(in the rows, 128 means zero)
Each name stands for a flat space through zero: a line, a plane or more. A row that begins with a name and a colon came from that space; any other row is followed by the name of the space it lies nearest, among the names in its block.
j281j75: [106  75 148 141 130 155 104 103 130 149  80  91 162 101 122 142 125 112
 121  81  42 108 129]
j986j304: [136 147 159 126 138 121 164 151 142  90 142 118 120  88 154 113 111  86
 120 101 128 104 118]
j271j342: [122  96 132 102 143 152 140 125 111 121 119  85 160  86 137  93 122 118
 154  90 110 108 144]
j281j75: [135 127  98 120 113 119 122 133  70 131 139  69 112 190 129 129 169 149
 172  69 133  97 146]
j986j304: [100  96 136 133 144 147 147 126  84 136  95  90 122 139  90  86 140 213
  82 159  84 167 170]
j775j382: [123 123 117 119 135 122 117 111 114 137  83  73 164 137 118 126 179 179
 129  92  82 127 113]
j986j304: [112 154 153 185 108 102 174 159 121 106 146 151  63 150 121 117 107 140
  78 203 138 151 158]
j434j457: [151 157 120 159 154 110 139 150 168 144 149 115 143 123 117  94 149 126
  94 110  98 148  80]
j281j75: [143 164 127  86 144 117 131 124 145 107 122 151 141 116 135 134 143 156
 122 142 167 144 101]
j434j457: [161 161  56 182 133  94 100 135 198 198 167 138 185 144 112  96 168 116
 150 145 129 163  59]
j271j342: [119 122 127 138 113 123 124 121 128 129 116 119 138 123 137 138 130 115
 146 127 120 114 131]
j986j304: [148 156 157  95 205 145 163 151 163 115 138 165 124  91  92  69 120 198
  17 171 127 210  96]
j434j457: [ 89  65 118 200 107 146 112 110 144 185 103 123 162 106 103 107 104 115
 126 183  62 148 157]
j775j382: [136 111 108 128 154 140 101 113 152 168 110 108 179 118 107 112 153 147
 118 101  80 147  94]
j775j382: [122 117 127 203 113 121 131 146 148 158 155 134 108 140 117 118 107  84
 111 143  94 130 132]
j281j75: [125 104 126 120 138 149 120 122 127 142 129 132 139 115 119 116 114 127
 128 130 121 136 137]
j775j382: [123  93 120 160 135 145 102 120 134 172 121 111 141 141 103 125 132 125
 111 104  67 135 123]
j986j304: [135 166  83 159 102  89 115 125 159 153 143 167 140 156 126 134 149 141
 153 202 178 157 108]
j271j342: [144 172 122  97 119 106 137 133 133  97 146 161 116 132 151 145 131 125
 152 149 201 123 118]
j281j75: [157 177 109  94 152 113 151 150 138 111 171 159 118 133 127  95 136 157
 122 161 202 161 111]
j434j457: [164 144 124 151 175 139 135 170 138 155 196 143  79 173  87  90 124 137
  55 105 113 169 105]
j434j457: [113 120 139 143 115 120 116 105 166 131  82 120 180  79 146 148 132 101
 142 126  90 111 103]
j281j75: [157 155 105  77 161 123 133 135 112 120 137  92 147 143 125 100 175 176
 136  79 147 134 102]
j434j457: [ 93  88 144 141 106 142 126 107 116 128  89 119 142 102 132 137 108 122
 140 153 101 117 163]
j434j457: [180 156  88 117 151 130  80 137 161 170 194 189 109 185 107 150 133 111
 120 104 170 152  76]
j775j382: [130 122 141 152 132 136 150 151 138 126 165 144 105 110 130 102  90  86
 115 140 132 129 141]
j281j75: [131 121 123 139 137 138 138 142 134 139 157 144 119 122 118  99 106 119
 119 152 139 146 139]
j986j304: [150 167 136 102 153 106 176 148 169  85 135  83 190  38 175  74 142  84
 162  80 137  96  82]
j271j342: [125 127 123 115 112 126 128 125 107 116 132 129 117 139 140 141 125 122
 157 128 156 111 147]
j986j304: [112 106 100 118 135 130 133 112 105 144  89  63 187 113 117  81 169 188
 155 129 100 140 140]
j271j342: [123 120 132 144 125 133 116 128 114 140 127 136  99 164 109 145 128 145
 101 131 111 138 138]
j434j457: [112 102 146 107 121 151 135 127  81 111 127 134  87 144 123 137 102 141
 123 137 143 123 179]
j775j382: [133 122 129 139 136 136 129 136 145 139 148 144 127 115 124 115 108 105
 120 135 127 135 125]
j271j342: [127 138 113 166 112 109 124 128 159 146 134 141 144 121 132 127 128 105
 140 157 128 133 113]
j986j304: [146 140 114 103 151 130 116 122 155 138 131 142 159 112 125 119 139 138
 127 126 141 146  96]
j271j342: [119 127 131 137 109 120 120 119 124 125 111 126 126 136 135 153 133 123
 138 128 122 115 131]
j281j75: [144 156 129 102 150 117 133 129 139 114 115 109 149 119 132 123 160 154
 117  98 123 131  93]
j775j382: [140 129 137  86 140 148 129 130 136 112 158 183 113 106 138 132  86 103
 133 148 187 133 136]
j271j342: [130 126 129  98 139 131 146 125 141 109 118  99 179  64 155  97 129 106
 166 104 133 106 118]
j775j382: [123 153 134 129  82 109 124 127 116 102 146 192  70 164 149 189 100 102
 151 181 204 113 154]
[130  77 109 114 160 179 125 134 124 166 172 154 136 106  99  66  81 124
 126 159 144 166 161]
j281j75
[149 155 108  96 139 122 110 117 170 133 139 179 158 108 135 137 128 124
 143 157 180 148  91]
j775j382
[119 112 129  80 100 141  92  93 111 115 105 163 128 131 150 194 112 111
 178 131 173  99 147]
j434j457
[143 111 129 143 145 151  89 125 160 167 149 172 118 143 105 152 105  98
  93 113 103 145 103]
j434j457
[121 102 143 126 112 152 113 127 107 127 149 172  77 150 126 162  81  96
 127 140 151 118 165]
j775j382
[107  93  83 170 100 132 114 119 114 177 137 130 142 149 108 101 123 140
 165 193 136 151 168]
j434j457
[124 197  93 252  61  36 132 141 182 151 132 136 126 175 140 155 172 106
 144 197 125 130  88]
j775j382
[126 142 133 138 114 107 158 140 131 101 129  88 147  93 163 110 133  89
 167 102 129  89 126]
j986j304
[138 128 138  48 149 148 148 132  87  84 137 112 122 111 146 112 123 142
 153  91 176 108 150]
j271j342
[140 165 114 145 136  96 153 144 151 124 131  95 158 114 136  92 163 138
 131 123 122 133  94]
j434j457
[124 112 151 136 132 145 154 149 114 113 156 132  94 115 131 107  88  97
 115 127 131 120 159]
j775j382
[147 146 125  82 166 135 132 127 149 121 130 143 155  99 123 105 136 157
 112 132 150 156  99]
j281j75
[119  83  91 208 119 144 117 143 132 200 174 131 121 155  91  80 103 106
 127 167  98 157 157]
j271j342
[126  98 137 114 149 157 127 127 114 135 126 110 132 116 116 110 118 132
 114  98  99 129 139]
j775j382
[100  85 142 181 113 139 103 111 119 161  85  99 126 151 104 154 134 134
  97 110  35 124 138]
j271j342
[118  90 134  94 126 160  93 103  89 135 105 132 112 157 115 168 122 147
 130 103 118 119 154]
j775j382
[121 128 144 200 118 113 152 154 142 135 143 105 107 129 126 111 119  91
 101 120  77 119 127]
j281j75
[135 123 108  72 127 137 155 134 106  99 159 108 157  80 166  82 112  95
 214 116 202  95 156]
j271j342
[118 123 154 170 143 124 152 138 157 130 107  95 150  87 122  96 130 122
  85 119  56 135 110]
j434j457
[133 129 114 101 117 132 114 121 107 125 140 148 113 153 132 148 125 133
 155 134 173 123 143]
j434j457
[122 108 173  93 141 161 141 137  80  93 133 139  62 144 121 145  93 137
  87 107 131 120 170]
j434j457
[134  98 120 144 138 159 100 132 124 168 163 167  93 166  94 133  98 120
  98 137 121 154 142]
j434j457
[138 159 105 156 131  97 130 131 170 145 124 117 171 116 129 108 162 135
 131 140 116 144  83]
j775j382

Each name stands for a flat space through zero: a line, a plane or more. A row that begins with a name and a colon came from that space; any other row is followed by the name of the space it lies nearest, among the names in its block.
j601-j454: [135 145 120 129 129 122 142 122 125 142 118 110 138 160 122 130  85 105
  97 148 113 120 144]
j137-j945: [129 151 131 112 136 100 127 145 133 156 145 164 171 161 139 125  96 136
 144 151 143 138 142]
j395-j857: [130 152 143 144 156 121 142 130 159 154 129 124 116 164 114 122 103 120
 100 136 108 108 181]
j395-j857: [140 164 121 170 151  99 156 131 143 130 144 102 120 169 105 106 107 128
 129  83 111 111 186]
j395-j857: [152 200 128 102 122 106 178 131 158 130 137 100 120 189 140 140 123 116
  62 124 127 175 130]
j734-j451: [122 125 114 135 124 131 116 102 122 111 103 138  95  88 131 118 162 119
 122 112 149 124 121]
j601-j454: [ 92 117 139 107 123 144 117 156 143 120 147 166 150 118 133 133 152 156
 161 133 112 125 117]
j601-j454: [151 117 172 138 138 182 143 123 161 125 125  65  78 151 122 139 127 105
  63 148 101 124 140]
j734-j451: [148  98 146 162 144 131 142 144 129 132 148  74 114 134 102 139 127 149
 144  97  92 116 141]
j137-j945: [156 104 150 135 120 159 148 134 130 109 141  56 101 134 121 148 142 131
 106 114 104 145 102]
j601-j454: [113 143 111 154 146 112 138 118 136 139 111 127 112 131 102 119 116 121
 115 111  99  91 173]
j137-j945: [145 142 159 146 153 138 152 133 170 136 137  91  85 154 115 132 141 132
  91 113 105 126 162]
j734-j451: [ 73 138  90  68  94 119 106 124 116 108 102 213 144  64 155 139 191 144
 145 134 152 149  68]
j137-j945: [132 149 119 104  99 131 135 142 110 109 151 126 184 171 148 121  89 115
 137 146 139 154 104]
j734-j451: [143 112 145 125 161  92 141 150 135 202 131 119 143 151 105 169  87 152
 120 158  87 118 150]
j395-j857: [166  91 126 129 129  95  97 120  87 145 134 144 142  86 147 132 139 150
 183 124 194 160  90]
j734-j451: [153 175 142 129 125 149 126 105 144 117 129 128 129 182 157  88  85  73
  85 163 180 141 156]
j137-j945: [135 129 146 149 167 101 134 137 154 168 133 133 110 134 109 134 130 151
 131 118 114 112 172]
j395-j857: [139 120 135 113 128 127 118 122 122 148 119 137 133 125 139 137 116 120
 117 159 146 138 116]
j734-j451: [154 108 145 155 152 123 135 125 134 149 126  92  95 124 110 139 130 136
 119 115 115 120 146]
j734-j451: [144  88 149 161 130 150 141 148 131  94 160  66  97 110 109 136 176 164
 161  65  99 132 114]
j395-j857: [165 165 154 127 158  82 151 142 165 156 157 131 107 152 137 135 160 163
 125  98 158 172 146]
j601-j454: [107  90 139 143 131 156 136 152 131 124 139  94 131 129  97 145 122 145
 141 121  58  93 134]
j137-j945: [ 83 150  48 168  87 136 130  98  77  48 106 119 149 119 108  72 103  84
 155  72 111  77 141]
j601-j454: [146 111 133 118 117 125 108 125 114 109 140 144 122  89 154 125 176 148
 165 110 184 167  85]
j601-j454: [127 147  80 137 125  69 124 115  91 138 116 159 157 116 125 115 110 130
 162 105 154 126 133]
j395-j857: [125 137 103 137 109 127 140 125 108  97 131 107 137 132 123 118 125 121
 137 100 120 128 118]
j734-j451: [117 108 149  74 127 113 132 163 147 151 143 157 127  91 140 183 200 192
 144 129 118 174  71]
j137-j945: [101 165 113 111 150  74 105 133 137 176 124 232 176 138 141 109  98 135
 159 160 164 115 169]
j395-j857: [ 91 144 169 117 152 152 143 160 204 126 148 150  89 130 120 138 195 166
 113 111  86 121 156]
j137-j945: [159 109 139 138 129 115 148 156 112 138 163  79 158 161 116 147  97 150
 153 116 103 142 118]
j601-j454: [ 36 134 120 103 131 130 121 179 155 133 148 211 187 132 111 130 131 168
 181 137  60  81 153]
[155 117 142 124 111 147 149 144 119 111 154  69 139 158 130 143 115 129
 122 124 111 154  99]
j137-j945
[ 87 138 105  95  97 129 126 154 113 106 144 165 189 137 137 128 119 139
 164 135 112 132 101]
j734-j451
[156 100 138 155 175  91 130 110 133 200  94 108  80 104  98 159 120 137
  97 137 110 104 161]
j734-j451
[129 130 135 156 148 137 136 115 149 129 114 106  83 124 109 122 139 119
 100 111 109 103 163]
j601-j454
[159 173 182  80 113 165 134 141 176 102 168 136 125 175 187 118 158 121
  95 157 194 206  98]
j734-j451
[106 147 119 121 133 111 118 128 139 127 127 179 131 113 136 115 152 139
 146 119 148 127 138]
j601-j454
[139 152 152  99 124 140 136 139 152 132 143 131 137 164 150 133 121 121
 101 158 142 158 120]
j137-j945
[152 138 134 157 140 136 126 101 132 128 115 106 101 143 127 105 105  94
 100 131 149 116 160]
j734-j451
[ 96 137  88 134 115 118 121 122  99 123 113 151 170 136 117 111  80 107
 145 138 110  92 143]
j734-j451
[123 131 133  97 129 116 125 133 138 148 121 157 127 113 140 149 151 143
 119 146 138 148 108]
j734-j451
[ 93 159  98 122  75 171 119 124 110  35 146 145 166 141 154  73 130  97
 159 107 154 131 107]
j734-j451
[110 145 101 142 121 122 128 120 117 110 122 137 139 132 121 106 114 115
 138 112 124 107 145]
j137-j945
[ 96 110 121  62  72 173 121 137 117  75 124 142 132  80 159 157 200 140
 126 136 130 173  28]
j395-j857
[ 96 145 129 122 137 126 122 134 153 128 128 173 125 120 129 118 151 139
 136 124 126 115 149]
j601-j454
[132 140 158  84 131 136 116 132 155 152 127 168 127 132 160 142 142 129
 102 178 162 161 111]
j137-j945
[ 96  99 102 125  96 164 112 120  94  91 111 124 145 101 124 123 120 109
 140 136 106 103  99]
j395-j857
[138 140 140 139 155  95 138 148 142 164 149 134 146 160 117 131 102 148
 143 126 118 124 164]
j137-j945
[109 124 163 115 149 146 123 144 173 146 133 155 105 121 128 140 162 149
 117 143 113 122 143]
j395-j857
[ 84 118 120 124 111 170 126 131 132  97 117 127 128 119 117 125 133 116
 120 133  84  96 125]
j395-j857

Each name stands for a flat space through zero: a line, a plane or more. A row that begins with a name and a colon came from that space; any other row is followed by the name of the space it lies nearest, among the names in its block.
j358_j111: [133 129 124 136  79 122 122 173 101 150 155 122 148  97  91 114 111 150
 119 134 124 126  82]
j938_j153: [127 157 156 164 121 116 135 143 136  57 141  99  99  85 152 169  90 193
  98 127  68 138 164]
j358_j111: [133 109 128 130 140 129 129 104 125 125  96 138 121 120 139 111 139 123
 133 116 144 111 136]
j938_j153: [120 110 118 171 141 112 120 100  95 136  94 149 135 117 129 118 126 101
 125 108 141 103 119]
j938_j153: [158 152 119 140  85 126 134 138 119  86 139 103 138 117 123 131 110 128
 113 146 105 182  91]
j48_j289: [119 122 107 160 127 146 149 127  85 123 110 158 149 129 125 120 155  93
 148 104 177 121 106]
j414_j891: [125 134 183 155  70 148 136 158 131  75 111 135 121  69 186 157 176 147
 138  73 141 119 150]
j938_j153: [146 136  94 125 116 128 130 108 115 116 106 125 145 159 119 114 135  74
 138 142 145 177  91]
j48_j289: [145 147  84 140  86 136 168 150 115 133 147 142 140 109 100 115 131 110
 152 135 150 154 103]
j414_j891: [134 163 120 127 113 147 162 152 125  95 159 123 127 136 127 147 119 158
 123 134 106 145 121]
j48_j289: [126 160 124 127 173 137 174  99 154 100 141 140  94 153 156 157 108 167
 116 124  77 101 179]
j256_j747: [136  87 151 143 146 158 117 110 116 155 133 155 164 130 151 117 184  58
 143 107 198 121 110]
j414_j891: [120 173  98 111 119 155 172 161 119  51 126 108 115 151 119 147 126 164
 144 142 129 179 134]
j48_j289: [136 118 157  97 148 111  93 121 163 135 141  94 113 131 129 128 101 161
 101 155  87 130 145]
j414_j891: [122 103 147 106 152 167 113 179  85  52 130  77 140 117 100 111 127 190
 119 157 174 171 101]
j358_j111: [ 92 165 128  99 108 135 161 163 158 167 152 160 108 148 135 158 143 163
 150  99 105  76 167]
j48_j289: [132 112 166 103  78  86  51 146 165 157 121  86 127 100 125 127 122 117
 118 145 109 159 124]
j938_j153: [172  87 116 118 127 121 118  88 119 181 121 141 147 119 110  68 121 105
 113 140 135 103  80]
j414_j891: [126 138  98 126 127 104 143  87 158 167  97 160 108 142 140 126 135  87
 151 113 119 106 161]
j414_j891: [136 122  67  94 152 126 194 100 159 154  95 162  77 105 106  83 123 163
 170 129 144  81 191]
j256_j747: [157 123 107  92 160 134 154  88 131 134 118 134 115 157 119  91 102 169
 106 144  92  93 114]
j358_j111: [122 125 125 130 160 143 151 102 116 122 111 153 123 151 145 125 137 136
 126 108 129  90 135]
j358_j111: [154 126 117 116 135 137 152 107 140 132 135 135 123 128 130 110 124 134
 125 136 121 121 128]
j938_j153: [168 133 137  61  86 152 142 172 167 169 204 112 139 122 102 106 127 168
 123 163 113 138 100]
j938_j153: [111 139  77 145 144 118 155 111 114 190 136 174 136 157 103 123 122  88
 147 120 136  94 125]
j48_j289: [124 162 131 112 120 165 179 145 112 112 149 153 130 164 143 142 136 181
 117 102  97  83 111]
j358_j111: [132 153  82 182 109 113 143 151  66 109 153 118 151 115  76 126  74 134
 108 152 110 158  70]
j256_j747: [150 170 103 121  92 107 157 132 147 129 152 121 109 124 114 132  82 170
 109 145  54 128 124]
j256_j747: [132 120 110 135 134 147 144 132 123 162 156 151 152 134 115 121 153  78
 152 131 177 138 117]
j256_j747: [132 104  97 116 125 103 113 128 112 177 118 127 130 114  76  82  99 138
 126 149 132 109 102]
j256_j747: [140 120 129 113  90 138 116 193 124 159 195 104 156  96  79 114 122 138
 132 163 154 163  91]
j358_j111: [158  58 214  44 105 184  73 160 135 102 107  87 153 113 153  80 201 158
 125 126 197 143  85]
j414_j891: [110 112 183 152  83  88  49 192 126 146 165  79 140  62 104 147  95 159
  98 143 105 144 116]
j256_j747: [123 119 110 144 122 119 125 134 110  92  89 115 118  94 113 115 125 130
 144 132 158 154 136]
j48_j289: [123 147  94 157 180 147 191  96 121  98 127 159 110 143 141 142 124 127
 140 118 131 112 166]
j48_j289: [152  90 156 142 187 106  81  74 135 137 133 104 131 129 136 116  93 117
  82 156 100 127 125]
j256_j747: [102 140 120 121 129 111 117 150 129 127 125 114 115 132 109 140 109 151
 131 137 115 132 143]
j358_j111: [197 114 102  88 128 148 164  95 159  98 120 111 113 107 125  78 128 136
 135 164 140 169 126]
j414_j891: [142 111 126  83 155 142 142  90 160 144 102 144 111 152 148 105 154 123
 143 123 141 104 153]
j938_j153: [123 102 164 103 142 126  92 125 141 143 121 116 126 132 138 121 134 143
 115 127 125 108 133]
j256_j747: [175 122  98 104 122 161 169 137 127 160 189 136 153 127  92  89 127 123
 132 162 151 142  85]
j938_j153: [ 78 177 132 162  77  99 100 192  98 179 184 135 159 157 101 183 100 123
 109 116  77 115  86]
j414_j891: [117 162  71  98 104  97 175 123 185 147  95 146  66 106 116 125 117 151
 176 127 109 116 208]
j358_j111: [100 134 147 142 159 124  92 127 127  86 116 101 130 158 146 167 133  97
 127 135 136 176 146]
j358_j111: [125 156 114 127 110 130 168 146 130 190 185 166 132 138 113 135 109 160
 118 116  83  64 117]
j414_j891: [116 129  96 156 131 103 128 118 114 149 113 141 126 119 107 123 111 105
 138 128 133 123 132]
j256_j747: [151 137 122  94 150 163 163 129 136 109 161 122 128 153 125 119 125 160
 120 150 121 136 120]
j938_j153: [129 100 189 102 128 129  60 125 133  72  82  77 130 133 162 131 148 133
 108 130 134 167 119]
j48_j289: [133 110 158 174 152 126 120  82 109 129 113 154 137 125 169 135 134 109
 101  93 114  81 123]
j48_j289: [118 126 166  99 104 136  90 150 111 133 124 116 150 164 136 131 140 146
 104 116 110 114  79]
[160 107 180 141  90 128  85 137 112  58 106  79 138  79 150 120 126 153
  93 131 120 169  92]
j938_j153
[143 115 164  91 138 125 104 108 195 160 146 121 117 134 160 137 148 105
 130 135 120 132 166]
j358_j111
[124 145 114 101 119 128 149 117 160 115  95 136 100 138 146 132 147 127
 156 117 129 132 167]
j414_j891
[103 123 153 125 114 155 126 148  89 125 108 152 148 150 145 131 166 139
 129  84 149  85  97]
j48_j289
[141 100 160  82 164 129  92  92 162 102  90  96 110 147 155 115 137 137
 117 143 124 142 150]
j938_j153
[134 117 109 127 128 105 122 111 115 114  83 118 110 109 111  99 102 156
 121 134 116 119 126]
j256_j747
[148  89 121  94 176 138 132 107 134 169 143 132 127 131 103  82 115 153
 118 152 138  92 124]
j414_j891
[164 103 128  91  76 138 107 151 118 201 165 131 175 130  91  79 141 106
 121 145 148 127  43]
j938_j153
[140 134 102 110 159 175 185 116 110  79 117 141 125 157 132 113 146 147
 141 128 156 131 124]
j414_j891
[108 146 155 119 111 133 128 136 134 120 116 139 120 145 160 153 146 149
 124  94 104  96 138]
j48_j289
[126  87 165 121 115 153  94 154  76 106 103 115 158 116 124  99 154 149
 115 113 171 119  71]
j358_j111
[141 140 134 115 135 152 139 170 111 105 192  98 143 133  98 130  96 186
  98 164 106 148  94]
j414_j891
[124 116 159  99 182 137 109 113 132 119 136 110 123 166 138 130 110 172
  93 141  95 103 130]
j48_j289
[137 102 183  91 152 164  95 130 134 104 137 103 148 159 156 129 160 129
 111 134 147 145 109]
j358_j111
[161 126 150  82 111 144 136 136 171 172 183 129 133 130 132 117 134 146
 118 141 107 114 121]
j358_j111
[124 145  90 172 181 146 184  86 104  96 118 163 123 153 143 142 128 101
 138 114 139 119 147]
j48_j289
[133 155 131 111  78 110 102 144 140 129 131 106 137 149 127 142 122 113
 120 138  96 167  99]
j48_j289
[109 188 143 136 106 122 143 144 165 145 182 142 124 163 158 196 125 118
 123 113  67 125 154]
j256_j747
[158 100 158 207 131 145 139 147  64 167 224 151 181  69 108 115  92 156
  68 122 112  66  56]
j414_j891
[ 95 172 122 112 130 142 143 164 137  89 141 114 118 166 130 173 133 143
 144 133 122 164 153]
j358_j111
[129 118 126  93 149 165 166 158 122 132 159 135 122 121 106 105 127 200
 130 134 141  89 132]
j48_j289
[113  92 121 153 141 113 102 156  88 130 122 109 133  76  80 101 101 155
 125 145 161 127 118]
j414_j891
[124 142 133 118 104 137 123 169 120 118 157 109 141 132 111 138 124 146
 124 141 125 153 105]
j358_j111
[121 119 161 112 166 154 124 116 129  79 109 117 120 151 162 140 147 150
 119 118 134 125 145]
j256_j747
[116 117 142 109 166 153 127 132 120  71 105 107 117 140 138 130 139 159
 130 133 151 143 146]
j256_j747
